In the rows, zero is written as 128.
Facts:
bigar: ρ voplan; γ 258
botugru: γ 880
brakli: ρ daklas; γ 830
breklis: ρ brufuve; γ 786
brotrorok: ρ gaplis; γ 495
brovuk: ρ klimu; γ 495
brufuve: ρ rukes; γ 830
brupa: γ 495
daklan: ρ goske; γ 880
daklas: ρ nobram; γ 495
dalir: ρ truzol; γ 880
dastozum: γ 830
deradril: γ 880
dreflelom: ρ klaligri; γ 830
dreker: ρ sumidrul; γ 830
fleflir: ρ mokim; γ 786
flibedrul: ρ dastozum; γ 880
flotubo: ρ deradril; γ 786
fopum: ρ misir; γ 830
gaplis: γ 830
geplegrak: ρ zeplal; γ 379
giplin: ρ brupa; γ 830
goleror: γ 786
golon: ρ lavur; γ 786
goske: ρ lopim; γ 495
grafle: ρ plovazo; γ 258
greflamel: ρ klilik; γ 880
grelik: ρ tufim; γ 830
grona: ρ trenak; γ 251
gubir: ρ grelik; γ 830
gutrer: γ 495
kasu: ρ teni; γ 495
kibri: ρ pufus; γ 495
kiguk: ρ greflamel; γ 830
kipu: ρ mopluden; γ 830
klakur: γ 830
klaligri: γ 251
klilik: ρ sastor; γ 786
klimu: ρ kluflikan; γ 830
klistel: γ 786
kluflikan: ρ simuben; γ 830
kubru: γ 251
lavur: γ 786
lopim: ρ trezun; γ 495
luklum: ρ kasu; γ 495
luva: ρ vuzuklu; γ 251
menam: ρ grafle; γ 830
miran: ρ zufutre; γ 830
misir: γ 379
mivon: ρ klakur; γ 379
mokim: ρ geplegrak; γ 830
mopluden: ρ stamus; γ 495
musam: γ 379
naplel: ρ nolal; γ 495
nobram: ρ golon; γ 830
nolal: γ 379
pifles: γ 830
pletri: ρ breklis; γ 830
plovazo: ρ skoskunok; γ 830
poklom: ρ trogus; γ 830
ponul: ρ luklum; γ 495
pufus: ρ grona; γ 830
puskis: γ 495
rafotas: ρ brakli; γ 880
riplubrul: ρ bigar; γ 495
rukes: ρ kiguk; γ 495
sastor: ρ riplubrul; γ 830
simuben: ρ klistel; γ 786
skirik: γ 830
skoskunok: ρ pifles; γ 495
stabru: ρ zuklu; γ 830
stamus: ρ naplel; γ 830
stote: ρ skirik; γ 830
studra: ρ fopum; γ 495
suklar: ρ brovuk; γ 251
sumidrul: ρ vabrin; γ 830
teni: ρ gubir; γ 786
tikis: ρ zuvir; γ 258
tonosa: ρ flibedrul; γ 379
trenak: γ 830
trezun: ρ stabru; γ 379
trira: γ 830
trogus: ρ dalir; γ 379
truzol: ρ vaplel; γ 830
tufim: ρ giplin; γ 379
vabrin: ρ dreflelom; γ 880
vamir: ρ brotrorok; γ 495
vaplel: ρ kipu; γ 880
veno: γ 495
viver: γ 830
voplan: ρ puskis; γ 830
vupli: ρ trira; γ 251
vuzuklu: ρ poklom; γ 830
zeplal: ρ miran; γ 495
zonin: ρ veno; γ 379
zufutre: ρ rafotas; γ 495
zuklu: γ 786
zuvir: γ 251

Known rows:
[ 84 107 128  78 133 114  94 109 130 114 155 147 129 162 140 132 125 165
 150 139 102 144  82 102 135  96 114 118 150 151 111 122 103 148 136  96
  98 132] : tonosa
[148 106 122 139 101 152 121 155 115 139 101 138 128 130 122 119 119 141
  68 157 135 136  75 100 101 181  81 118 168 129  92 113  88 131 147  99
 102 152] : misir
[248 119 125 159 122 114  88 150 117 128 200 168 173 156 115 119 141 152
 109 173 128 152 123 141 147 114 137 120 158 114 103 132  92 155 125  91
 126 140] : mivon
[105 107 118 104 124 116 112 106 127 126 164 138 146 159 131 130 130 156
 137 154 120 144  75 102 132 120 110 120 149 131 108 134  99 140 146 103
 104 138] : geplegrak
[124 125 135 144 113 124 151 138 140 139 158 142 114 146 119 135 137 152
 102 160 159 121 166 107 120 102 119 164 137 123 137 114 133 115 124 134
 141 123] : lopim
[113 123 133 124 121 124 145 140 137 144 152 143 108 133 115 127 139 157
 105 160 148 122 166 105 116 100 115 161 138 130 136 117 132 114 114 129
 124 117] : luklum
[109 120 139 145 109 132 152 141 143 124 146 135 101 154 134 149 128 143
 104 150 159 117 169 102 108 111 109 169 138 126 133  94 138 117 136 142
 150 133] : brotrorok
[ 88 134 127 157  91 133 168 130 143 151 151 139 133 141 114 133 127 150
  95 162 159 132 154  82 103 135 115 156 141 108 150 114 128 113 122 135
 136 130] : puskis
[ 62 138 112 156 115 120 148 123 124 137 162 126 102 123 115 129 120 132
 131 126 126 138 136 113 133 126  95 109 140 121 149 125 137 123 129 134
 155 157] : zuklu
[100 131 114 153 121 106 139 115 121 121 189 121 113 128 112 135 127 127
 139 126 150 127 155 131 145 102 102 124 121 117 120 144 119 121 134 144
 157 150] : simuben
[137 144 130 117 131 148 112 113 127 123  92 117 156 118 137 123 119  95
 133 107 111 129 115 135 119 156 154 128 116 120 140 133 130 136 117 130
 118 119] : voplan
[140 134 132 112 147 135 110 113 129 127  95 122 149 118 136 121 128 107
 146 105 105 130 109 143 141 131 164 120 109 131 139 138 137 136 122 125
 120 111] : mokim
[156 135 130 138 134 136 119 101 126 120 108 110 172 127 135 128 131  95
 139 111 135 123 114 145 140 140 161 135 100 111 124 148 124 130 134 139
 130 116] : kluflikan
[ 66 145 131 118 130 144 133 102 138 140  67 123 154 120 140 122 117 116
 144  96  86 145  85 111 134 153 161  95 119 136 165 128 145 139 122 118
 119 117] : dastozum
[164 135 132 134 135 135 121 104 126 118 108 106 171 126 135 129 130  94
 136 109 133 123 115 147 140 140 159 134  98 112 121 148 124 130 135 139
 132 116] : klimu
[165 138 131 123 145 139 112 113 126 125 101 119 156 121 133 122 129 101
 142 108 114 128 119 147 135 142 160 128 111 122 137 140 135 137 120 129
 122 115] : poklom
[129 138 130 121 142 137 119 109 129 132  87 118 158 121 135 122 125 107
 142 106 104 133 102 137 137 139 161 117 111 127 144 140 138 134 122 125
 121 113] : brakli
[103 131 115  99 131 111 133 132 128 120 139 132 119 120 126 124 125 131
 141 121 100 142 134 164 116 154 151  91 130 129 128 132 116 132 120 133
 120 148] : rafotas
[130 133 114 110 128 114 126 134 124 117 151 131 122 119 122 125 125 127
 139 125 102 144 143 171 112 158 151 101 130 121 123 133 114 132 121 136
 122 149] : vaplel

Rows:
No name comes twice in this set of rows, the named rows included.
[108 127 124 113 150 100 112 134 119 112 191 135  81 118 118 129 131 141
 160 118 123 125 165 146 153  68 111 124 125 144 126 134 131 128 115 131
 139 136] : fleflir
[ 94 108 115  95 122 125 110 115 124 132 144 139 141 151 129 125 122 155
 127 157 116 145  74  98 114 138  96 124 157 133 108 129  99 136 143 101
  93 139] : tufim
[117 107 157 201  80 107 211 141 145 163 107 151 147 118 103 137 150 170
  56 137 196 114 134  92 183  84 141  94 116 153 119 137  94 101 154 123
 157 112] : veno
[ 61 136 121  83 131 112 132 131 134 116 127 142 107 116 132 125 120 141
 153 110  78 145 129 152 119 147 155  81 136 143 141 122 125 138 115 126
 115 146] : flibedrul
[ 92 130 118 139 129 114 132 133 120 127 170 128  93 119 115 128 123 135
 140 122 130 129 153 129 143  97 102 120 132 133 132 128 132 124 124 133
 146 147] : goleror
[174 136 140  95 155 143  86 120 121 104 106 119 141 118 142 125 125  98
 147 100 116 118 136 159 126 124 159 142 106 128 122 135 128 139 109 131
 111 110] : pletri
[ 79 134 112 169 106 110 155 112 123 130 181 120 126 127 111 134 126 126
 133 131 149 134 139 115 143 120 101 116 123 109 132 142 119 119 139 145
 160 154] : klistel
[118 137 116  97 123 120 121 134 123 108 143 134 116 116 126 124 122 122
 138 121 103 137 146 164  98 168 145 108 132 120 119 124 110 133 114 139
 114 152] : greflamel
[143 119 140 111 134 120 129 148 134 134 164 144  98 134 120 128 140 158
 111 155 154 114 173 121 120  81 119 171 135 139 127 117 131 115 110 127
 119 110] : ponul

Now the same objects, written a new way:
Known rows:
[ 99 154 132 191 124  99 131 115 121  86 134 110 120 111 125 160 107 145
 102 118  97 154 124 107 141 148 130 129 139 121 126] : fleflir
[114 140 126 107 168 150 119 166  97 121 155 139 146 113 109 130 130 171
 137 126 159 110 113 119 133 113 131 134 146 138  90] : suklar
[154 179 142 121 131 130 126 153  89 144 122 161 166 113 121 124  97 170
 145 139 157 118 106 155 114 102 179 107 168 170 136] : trenak
[104 137 131  95 159 144 133 145  98 120 127 153 137 124 121 120 133 146
 122 134 174 104 115 117 140 117 149 125 147 151 124] : grona
[106 161 123 117 160 141 132 145 122 124 129 158 155 112 123 133 124 135
 138 125 149 106 101 119 156  98 152 126 157 188 130] : pufus
[165 130 123 212 117  95 125 135 131  93 185 105 112  69 156 132 104 127
 108 117 132 181 114 115 153 193 114  99 125 106 129] : trogus
[109 157 136 120 167 149 147 151 106 123 111 166 151 108 122 122 128 136
 134 137 136 104 103 103 148  98 155 117 145 193 118] : dreker
[109 162 124 119 169 168 136 159 107 115 112 158 158 103 116 133 121 133
 134 143 140 107 101 107 148  97 145 131 144 179 107] : sumidrul
[126 147 124 121 173 157 141 180  89 117 154 159 163  94 110 143 108 140
 136 126 130 102 119 120 134 103 134 123 142 154 107] : pletri
[107 170 113 147 118  88 105 134 140 105 127 102 120 132 118 158  87 132
  92 110  91 147 122 134 137 147 108 138 128 126 162] : breklis
[104 167 143 126 195 150 158 170 124 119 124 175 155 119 112 136 128 145
 124 125 110  99 103 118 152 112 158 121 143 166 142] : brufuve
[117 149 117  93 130 147 141 151  97 129 161 161 159  88 115 123 113 130
 150 126 128  96 135  90 147  91 154 113 164 136 101] : giplin
[122 162 127 115 155 130 136 170  95 135 147 171 160  91 122 134 116 155
 139 133 157 107 116 128 150 113 154 124 146 162 109] : stote
[119 153 120 163 104 111 140 117 138  78 137 108 123 105 131 150 116 139
 117 113 103 156 127 121 147 166 117 123 124  93 135] : tonosa
[177 131 144 113 102 117 163 116  98 127  88 111 118  78 125 129  68 172
 115 118 148  89 135 137  89 144 106 103 126  96 135] : deradril
[ 92 158 142 143 158  95 162 159  89 129 140 179 156  82 131 155 153 157
 122 128 177  96 127 133 178 122 171 132 160 182 112] : nobram
[117 158 115 175  98 101 132 121 131  86 134 108 128 101 129 151 112 128
 120 121 107 153 118 129 137 165 122 114 132  88 139] : zonin
[172 131 150 115 101 100 157 108 107 123 123  96 109 124 117 124 105 186
 121 107 154 111 133 158  87 169 118 108 137  73 148] : puskis
[ 80 169 154 114 207 122 167 162 154 114 137 164 151 140 109 136 136 160
 123 124  99  90 116 137 164 114 181 123 151 183 174] : kiguk

Rows:
No name comes twice in this set of rows, the named rows included.
[ 91 187  98 150 103 136  94 112 149  71  89  87 102 109 121 140 106 154
 118 135 119 174  88 126 159 149 107 148 110  96 135] : trezun
[ 98 170 130 159 162  76 147 149 161  98 159 115 120 143 110 167  95 141
  85 104  57 127 139 134 138 159 120 127 126 108 186] : klilik
[ 96 165 108 180  98  94 144 125 109  86  93 112 134  92 127 176 132 115
 109 105 111 145 122 136 140 168 110 143 128 104 123] : geplegrak
[101 146 131 106 172 130 155 174 109 121 157 165 153 112 114 138 113 142
 129 121 132  92 124 132 134 106 144 118 147 167 146] : voplan
[108 162 127 183 101  51 128 132 113 108 139 112 130 103 133 175 107 160
 101 111 140 151 133 140 155 161 137 149 146 105 132] : golon
[ 86 157 135 100 201 104 169 193 130 115 189 173 149 122 114 138 125 159
 123 115 118  80 138 146 164 122 159 115 148 150 171] : sastor
[109 168 135 179 126 130  94 117 125  87  97 109 116 103 118 148 101 176
  90 146  93 171 101 105 142 146 120 141 110  93 121] : simuben

Now the same objects, written a new way:
Known rows:
[111 134 127 141 135 109 144 103 125 129 136 139 144 160 121] : sumidrul
[179 166 151 123 138 111  70 171 111 104  78 112 130 110 139] : simuben
[156  86 202 130 139 119 151  86 132  65 113  89 157  69 133] : zeplal
[126 144 127 154 130 111 147  97 115 137 136 136 154 154 111] : dastozum
[126 144 127 155 132 111 148  97 113 137 138 135 156 154 112] : trenak
[ 92 150 121 141 156 134 139  76 105 115 112 155 135 146 120] : giplin
[187 157 155 122 131 101  69 184 121 108  89 106 133 115 141] : teni
[126 143 127 156 131 110 148  95 113 136 137 136 155 153 112] : gaplis
[127 145 127 155 131 110 148  96 114 136 136 136 155 156 112] : skirik
[151 182 105 171  97 161 102 108 170  99 146 127 128 147  96] : deradril
[140 158 139 115 146  77 168  57 154 108 128 112 134 162 135] : brakli
[166  57 133 123 129 206 107 137  76 109 138  46  72 128  94] : bigar
[163 161 123 177 188 104  30 191  82  91 130  98 125 115 170] : breklis
[138 149  90 200 132 175  74 131 150  91 168 119 105 183 117] : greflamel
[117 149  98 132 131 192  79  94 151  97 116  75 115  91 101] : tufim
[ 93 191 128 117  66 199 101 150 148 147 140  59 154  83  94] : nolal
[145 148  86 192 116 191 175 125 203 104 121 133 145 135 172] : kubru
[122 124 105 118 119 171  78 123 180 100 135  67 115 105 112] : zonin
[144 119 152 133 120 155  90  84 200  41 117  61 169  90  82] : geplegrak

Rows:
No name comes twice in this set of rows, the named rows included.
[133 119  41 161  93 176 163 143 221 137 105 198 131  84 158] : luva
[ 73 163 133 118  95 127 152 135 120 164 136 157 161 135 120] : kipu
[163 156 153 109 144 110  64 178 124  96  77 117 119 114 151] : flotubo
[ 93 141 108 121 101 113 146 125 126 166 131 177 153 120 109] : truzol
[178  64 161 168 132 183 136 128  60 144 109  77  91 141 123] : puskis
[129 123  65 114  85 162  80 131 176 145 124 117 121  51  80] : trogus
[160  57 158 156 145 177 127 137  72 134 116  80  86 140 140] : riplubrul
[134  89 135 183 177 136 106 142  72 117 172  81 111  90 173] : rukes
[ 87 143 184 103  88 165 154 162  92 157 133  94 142  62 154] : naplel
[103 141 125 143 144 120 142  90 115 121 126 146 140 154 122] : grelik
[146  99 132  99 121 165 113 124 107  96 157  57 104  64 109] : grafle
[146 145 104 144 109 172  85 110 157 114 134  57 130  98  89] : misir

